Below is a small trained network, with its code and all its weights. Each question gives an input and a target symbol and asks what happens when units are switched off, that is, made to give their printed mean instead of their output.

import numpy as np


def w(rows, s, z=0):
    codes = np.array(rows[::2]) - 128.0
    scale = np.full(codes.shape[1], s)
    scale[-1] = z or s
    return codes * scale


def f(y):
    return y / 2 * (1 + np.tanh(0.7978845608 * (y + 0.044715 * y**3)))


def softmax(a):
    e = np.exp(a - a.max(-1, keepdims=True))
    return e / e.sum(-1, keepdims=True)


def log_softmax(a):
    a = a - a.max(-1, keepdims=True)
    return a - np.log(np.exp(a).sum(-1, keepdims=True))


def net(x, mask):
    ids = ['βγδεζηθλξπστω'.index(c) for c in x.split()]
    T = len(ids)
    res = E[ids] + P[:T]
    u = 0
    for l in range(2):
        q, k, v = (res @ M[l].T for M in (Q, K, V))
        z = softmax(np.where(np.tri(T) > 0, q @ k.T / 3**0.5, -1e9)) @ v
        res = res + np.where(mask[u], z, O[l][:, -1]) @ O[l][:, :-1]
        u += 1
        y = f(res @ A[l][:, :-1].T + A[l][:, -1])
        res = res + np.where(mask[u : u + 4], y, B[l][:, -1]) @ B[l][:, :-1]
        u += 4
    return log_softmax(res[-1] @ U[:, :-1].T + U[:, -1])


Q, K, V, O, A, B = {}, {}, {}, {}, {}, {}
E = w([
[117,108,199],'β',
[66,166,88],'γ',
[85,2,65],'δ',
[183,46,154],'ε',
[93,164,100],'ζ',
[177,133,183],'η',
[54,140,208],'θ',
[177,103,174],'λ',
[169,128,120],'ξ',
[116,129,89],'π',
[127,97,85],'σ',
[172,26,152],'τ',
[89,132,85],'ω',
],0.016)
P = w([
[253,3,146],'0',
[151,70,121],'1',
[105,102,105],'2',
[80,134,96],'3',
[65,162,91],'4',
[49,198,90],'5',
],0.0058)
Q[0] = w([
[198,173,253],'L0H1',
[132,129,150],'L0H1',
[53,111,170],'L0H1',
],0.026)
K[0] = w([
[216,251,239],'L0H1',
[126,134,165],'L0H1',
[15,75,254],'L0H1',
],0.018)
V[0] = w([
[133,254,170],'L0H1',
[19,46,120],'L0H1',
[205,64,100],'L0H1',
],0.005)
O[0] = w([
[154,2,73,5],'L0H1',
[118,180,190,255],'L0H1',
[111,195,125,161],'L0H1',
],0.012,0.0023)
A[0] = w([
[121,187,6,168],'L0N1',
[153,178,164,103],'L0N2',
[165,130,117,253],'L0N3',
[157,174,114,120],'L0N4',
],0.016,0.0046)
B[0] = w([
[184,40,178,252],'L0N1',
[129,90,72,247],'L0N2',
[8,17,120,221],'L0N3',
[92,105,141,168],'L0N4',
],0.012,0.0029)
Q[1] = w([
[156,213,143],'L1H1',
[41,128,108],'L1H1',
[6,85,49],'L1H1',
],0.018)
K[1] = w([
[88,130,186],'L1H1',
[101,186,98],'L1H1',
[28,197,2],'L1H1',
],0.02)
V[1] = w([
[184,122,86],'L1H1',
[159,127,100],'L1H1',
[133,5,135],'L1H1',
],0.011)
O[1] = w([
[191,84,148,43],'L1H1',
[163,103,142,75],'L1H1',
[124,254,225,254],'L1H1',
],0.0096,0.0063)
A[1] = w([
[186,112,103,182],'L1N1',
[249,49,239,93],'L1N2',
[89,126,166,4],'L1N3',
[190,72,250,203],'L1N4',
],0.015,0.0022)
B[1] = w([
[230,54,2,120],'L1N1',
[33,184,28,163],'L1N2',
[134,150,50,202],'L1N3',
[199,73,208,251],'L1N4',
],0.016,0.012)
U = w([
[84,64,254,231],'β',
[64,251,165,182],'γ',
[32,191,105,212],'δ',
[117,86,140,38],'ε',
[145,143,127,20],'ζ',
[146,73,122,112],'η',
[171,157,102,105],'θ',
[86,49,149,14],'λ',
[130,81,134,59],'ξ',
[144,139,125,41],'π',
[130,120,137,2],'σ',
[156,134,115,72],'τ',
[153,145,125,17],'ω',
],0.0099,0.0036)

Each question gives the input, a string of symbols that net reads in full, and the target symbol t.
The units are the heads (3 rows each of Q, K, V and O) and the neurons (one row each of A and B). Each row of codes is followed by its name. A weight is (code - 128) times the scale printed after its matrix; where a second scale follows, it is the last column's (O, A, B and U).
mask holds one flag per unit, layer by layer, with each layer's heads first. A switched-off unit (its flag False) gives its mean, the last column of its rows in O or B, instead of its output. The means were averaged over made-up inputs and are rounded, as every weight is.
A unit's drop is (log p(t) with every unit on - log p(t) with that unit switched off) / (log p(t) with every unit on - log p(t) with every unit switched off).
The circuit of an input: a set's keep is (log p(t) with only the set's units on - log p(t) with every unit switched off) / (log p(t) with every unit on - log p(t) with every unit switched off). Starting from all 10 units, units are removed one at a time, each time the one whose removal leaves the highest keep (on an exact tie, the one counted first), for as long as the keep stays at least 0.8.
units of the circuit, in order: the units of the circuit, biggest drop first
most important unit: the unit with the biggest drop
top k neurons: the k neurons with the biggest drops, biggest first
k most important neurons of layer l: the k neurons of layer l with the biggest drops, biggest first
drop when u is switched off: that unit's drop, to one decimal
input θ ξ π, target β: top 3 neurons	(L1N4 L0N1 L0N3)
input π γ λ σ, target β: 2 most important neurons of layer 1	(L1N4 L1N3)
input δ τ σ, target δ: units of the circuit, in order	(L0H1 L1H1)
input θ τ ε ε, target γ: top 2 neurons	(L1N4 L0N1)
input λ θ λ ω δ θ, target δ: units of the circuit, in order	(L0N1 L1H1)
input η θ θ ε θ, target δ: top 4 neurons	(L0N1 L1N4 L1N3 L0N2)
input ω λ τ ω λ, target γ: top 2 neurons	(L0N1 L1N4)
input ζ θ λ π, target β: units of the circuit, in order	(L0N1)
input λ ω π λ, target γ: top 2 neurons	(L1N4 L0N1)
input θ δ η, target λ: top 3 neurons	(L0N3 L0N1 L1N3)
input η θ η β ω, target β: top 3 neurons	(L0N1 L1N4 L0N3)
input λ θ ξ, target β: top 3 neurons	(L1N4 L0N3 L0N1)
input θ π π σ, target β: 2 most important neurons of layer 0	(L0N1 L0N2)
input θ π ζ σ θ δ, target δ: most important unit	L1N4
input λ θ σ ω, target β: top 2 neurons	(L1N4 L0N1)
input σ θ ξ π ζ, target β: drop when L1N4 is switched off	3.6
input σ λ λ ξ δ, target δ: drop when L1N4 is switched off	1.2
input λ β η δ σ, target δ: drop when L0N1 is switched off	-0.2
